Here is a tiny trained network, its code and every weight. The questions are about switching its units off for an input and a class, where a switched-off unit gives its printed mean instead of its output.

import numpy as np


def w(rows, s, z=0):
    codes = np.array(rows[::2]) - 128.0
    scale = np.full(codes.shape[1], s)
    scale[-1] = z or s
    return codes * scale


def f(y):
    return y / 2 * (1 + np.tanh(0.7978845608 * (y + 0.044715 * y**3)))


def log_softmax(a):
    a = a - a.max(-1, keepdims=True)
    return a - np.log(np.exp(a).sum(-1, keepdims=True))


def net(x, mask):
    res = np.array(x, float).reshape(1, 4) / 4 @ E
    y = f(res @ A[0][:, :-1].T + A[0][:, -1])
    res = res + np.where(mask, y, B[0][:, -1]) @ B[0][:, :-1]
    return log_softmax(res[-1] @ U[:, :-1].T + U[:, -1])


A, B = {}, {}
E = w([
[160,204,147,54,37],'x0',
[136,161,137,76,255],'x1',
[9,155,66,81,127],'x2',
[6,201,251,141,81],'x3',
],0.0068)
A[0] = w([
[172,203,114,27,72,116],'n1',
[232,137,197,133,145,74],'n2',
[120,145,211,82,223,70],'n3',
[223,129,245,228,147,51],'n4',
[109,139,127,105,190,232],'n5',
[151,133,129,35,208,3],'n6',
[125,227,168,11,147,233],'n7',
[85,74,144,148,200,153],'n8',
[46,155,161,152,107,42],'n9',
[91,72,159,207,215,68],'n10',
[154,34,41,123,144,131],'n11',
[151,116,110,152,233,120],'n12',
[55,164,255,157,160,46],'n13',
[159,102,56,84,122,113],'n14',
],0.01,0.0033)
B[0] = w([
[38,27,185,239,160,216],'n1',
[2,202,92,185,145,185],'n2',
[207,39,114,73,90,182],'n3',
[44,207,38,27,135,216],'n4',
[86,215,87,125,76,195],'n5',
[187,98,137,44,97,172],'n6',
[129,108,67,199,58,255],'n7',
[101,132,56,207,41,196],'n8',
[199,215,204,51,232,192],'n9',
[103,112,105,232,65,206],'n10',
[147,163,214,106,218,244],'n11',
[198,110,114,150,57,208],'n12',
[203,147,209,95,213,229],'n13',
[151,243,188,125,182,190],'n14',
],0.0066,0.007)
U = w([
[169,121,172,97,254,110],'0',
[8,161,32,103,184,73],'1',
[72,9,130,247,108,3],'2',
[186,67,121,36,41,234],'3',
],0.0066,0.0012)

Each question gives the input, the list of numbers given to net, and the class t.
The units are the neurons (one row each of A and B). Each row of codes is followed by its name. A weight is (code - 128) times the scale printed after its matrix; where a second scale follows, it is the last column's (A, B and U).
mask holds one flag per neuron, in row order. A switched-off neuron (its flag False) gives its mean, the last column of its row in B, instead of its output. The means were averaged over made-up inputs and are rounded, as every weight is.
A unit's drop is (log p(t) with every unit on - log p(t) with that unit switched off) / (log p(t) with every unit on - log p(t) with every unit switched off).
The circuit of an input: a set's keep is (log p(t) with only the set's units on - log p(t) with every unit switched off) / (log p(t) with every unit on - log p(t) with every unit switched off). Starting from the 12 units with the biggest drops (on a tie, the unit counted first), units are removed one at a time, each time the one whose removal leaves the highest keep (on an exact tie, the one counted first), for as long as the keep stays at least 0.8.
circuit, biggest first: the units of the circuit, biggest drop first
most important unit: the unit with the biggest drop
k most important neurons: the k neurons with the biggest drops, biggest first
input [-2,-3,0,-8], class 0: circuit, biggest first -> (n11)
input [-7,5,-5,-1], class 2: 4 most important neurons -> (n10; n12; n8; n9)
input [-1,-7,-8,0], class 1: circuit, biggest first -> (n4; n2)
input [7,-4,7,-7], class 0: circuit, biggest first -> (n14; n11)
input [5,-4,7,8], class 0: circuit, biggest first -> (n9; n13)
input [-4,8,-4,5], class 3: circuit, biggest first -> (n3; n12; n11)
input [0,8,4,6], class 3: 2 most important neurons -> (n3; n7)
input [-4,5,-5,3], class 1: 4 most important neurons -> (n4; n2; n1; n5)
input [2,-2,-2,5], class 0: circuit, biggest first -> (n13; n9)
input [1,7,5,6], class 3: circuit, biggest first -> (n3; n2)
input [-6,-5,3,6], class 0: circuit, biggest first -> (n9; n13)
input [7,4,6,6], class 2: 2 most important neurons -> (n7; n1)
input [-4,7,1,-6], class 3: circuit, biggest first -> (n12; n6)
input [-6,-3,2,-6], class 0: circuit, biggest first -> (n11)
input [3,-8,4,8], class 0: circuit, biggest first -> (n9; n13)
input [6,8,-1,0], class 3: 4 most important neurons -> (n6; n3; n10; n8)
input [-3,-3,-3,1], class 1: circuit, biggest first -> (n4; n1; n3)
input [2,7,4,6], class 3: 3 most important neurons -> (n7; n3; n11)
input [5,4,-5,-4], class 1: 2 most important neurons -> (n2; n13)
input [8,-4,-2,-1], class 2: most important unit -> n1
input [8,-1,6,3], class 2: 3 most important neurons -> (n1; n7; n4)
input [-5,4,-2,-3], class 2: 2 most important neurons -> (n10; n8)
input [-6,6,-4,1], class 2: 4 most important neurons -> (n10; n8; n9; n12)
input [-3,4,0,-2], class 3: 2 most important neurons -> (n1; n12)
